Below is a small trained network, with its code and all its weights. Each question gives an input and a class and asks what happens when units are switched off, that is, made to give their printed mean instead of their output.

import numpy as np


def w(rows, s, z=0):
    codes = np.array(rows[::2]) - 128.0
    scale = np.full(codes.shape[1], s)
    scale[-1] = z or s
    return codes * scale


def f(y):
    return np.maximum(y, 0)


def log_softmax(a):
    a = a - a.max(-1, keepdims=True)
    return a - np.log(np.exp(a).sum(-1, keepdims=True))


def net(x, mask):
    res = np.array(x, float).reshape(1, 7) / 4 @ E
    y = f(res @ A[0][:, :-1].T + A[0][:, -1])
    res = res + np.where(mask, y, B[0][:, -1]) @ B[0][:, :-1]
    return log_softmax(res[-1] @ U[:, :-1].T + U[:, -1])


A, B = {}, {}
E = w([
[132,117,135,121,126,123,132],'x0',
[133,119,134,130,125,134,133],'x1',
[240,45,8,114,161,167,75],'x2',
[136,127,132,129,118,133,132],'x3',
[136,106,87,215,121,44,220],'x4',
[128,119,130,126,126,134,134],'x5',
[42,35,96,176,25,130,35],'x6',
],0.011)
A[0] = w([
[85,197,217,111,95,175,92,222],'neuron 0',
[31,79,130,205,48,52,78,209],'neuron 1',
[109,147,196,115,137,99,213,153],'neuron 2',
[53,150,197,55,124,209,130,135],'neuron 3',
[156,127,161,56,151,192,70,193],'neuron 4',
[45,101,167,224,41,19,108,98],'neuron 5',
[124,153,124,53,149,250,57,253],'neuron 6',
[67,193,243,62,95,204,97,161],'neuron 7',
[197,66,31,222,150,97,191,140],'neuron 8',
[83,137,194,200,116,75,200,129],'neuron 9',
[1,37,70,115,27,170,68,219],'neuron 10',
[189,149,90,114,175,114,203,199],'neuron 11',
[150,175,161,178,202,138,228,223],'neuron 12',
[196,196,107,56,236,202,94,167],'neuron 13',
],0.0095,0.0043)
B[0] = w([
[91,126,176,58,135,13,103,214],'neuron 0',
[46,39,82,36,60,171,200,222],'neuron 1',
[67,205,74,179,181,58,194,206],'neuron 2',
[194,177,157,55,94,41,49,200],'neuron 3',
[171,132,211,124,148,226,84,209],'neuron 4',
[22,11,143,47,99,230,227,216],'neuron 5',
[177,98,131,123,65,227,109,237],'neuron 6',
[129,144,156,6,88,2,72,229],'neuron 7',
[140,189,188,21,56,19,43,224],'neuron 8',
[100,183,184,198,178,132,241,209],'neuron 9',
[145,53,72,136,18,201,46,242],'neuron 10',
[83,162,235,54,170,92,179,224],'neuron 11',
[135,219,204,135,202,46,180,239],'neuron 12',
[119,88,219,57,89,251,233,254],'neuron 13',
],0.0078,0.016)
U = w([
[188,217,189,51,208,46,102,253],'0',
[94,88,167,65,145,254,245,90],'1',
[80,62,62,62,56,20,52,149],'2',
[171,67,56,189,94,226,4,12],'3',
[77,192,169,220,232,65,220,26],'4',
],0.0089,0.0058)

Each question gives the input, the list of numbers given to net, and the class t.
The units are the neurons (one row each of A and B). Each row of codes is followed by its name. A weight is (code - 128) times the scale printed after its matrix; where a second scale follows, it is the last column's (A, B and U).
mask holds one flag per neuron, in row order. A switched-off neuron (its flag False) gives its mean, the last column of its row in B, instead of its output. The means were averaged over made-up inputs and are rounded, as every weight is.
A unit's drop is (log p(t) with every unit on - log p(t) with that unit switched off) / (log p(t) with every unit on - log p(t) with every unit switched off).
The circuit of an input: a set's keep is (log p(t) with only the set's units on - log p(t) with every unit switched off) / (log p(t) with every unit on - log p(t) with every unit switched off). Starting from the 12 units with the biggest drops (on a tie, the unit counted first), units are removed one at a time, each time the one whose removal leaves the highest keep (on an exact tie, the one counted first), for as long as the keep stays at least 0.8.
units of the circuit, in order: the units of the circuit, biggest drop first
most important unit: the unit with the biggest drop
top k neurons: the k neurons with the biggest drops, biggest first
drop of u: that unit's drop, to one decimal
input [-7,-2,1,-3,7,-2,1], class 2: units of the circuit, in order : (neuron 13)
input [-2,6,-6,-8,0,0,1], class 2: top 3 neurons : (neuron 13; neuron 7; neuron 0)
input [-4,8,6,2,1,4,-3], class 0: top 3 neurons : (neuron 8; neuron 5; neuron 1)
input [1,5,7,5,0,2,2], class 3: top 2 neurons : (neuron 7; neuron 0)
input [-8,5,-8,0,1,8,-2], class 4: top 3 neurons : (neuron 9; neuron 2; neuron 8)
input [3,7,0,4,5,4,-2], class 4: top 2 neurons : (neuron 7; neuron 3)
input [1,-3,-1,0,0,1,-5], class 0: top 2 neurons : (neuron 5; neuron 9)
input [8,0,3,-1,0,6,2], class 3: top 2 neurons : (neuron 7; neuron 0)
input [3,-3,-2,3,-6,-1,0], class 0: top 3 neurons : (neuron 1; neuron 5; neuron 4)
input [6,0,8,-7,1,-3,-1], class 0: top 4 neurons : (neuron 8; neuron 5; neuron 1; neuron 10)
input [7,6,6,2,2,-4,-4], class 0: top 2 neurons : (neuron 8; neuron 5)
input [1,-5,1,-7,-3,2,5], class 3: top 2 neurons : (neuron 10; neuron 8)
input [-7,-6,-2,1,5,-4,8], class 1: drop of neuron 5 : 2.2
input [5,-3,3,-3,-1,-7,-8], class 1: most important unit : neuron 13
input [-5,-8,7,0,3,3,-4], class 0: drop of neuron 8 : 0.8
input [0,-2,-1,-3,1,-1,-3], class 4: drop of neuron 8 : 0.1
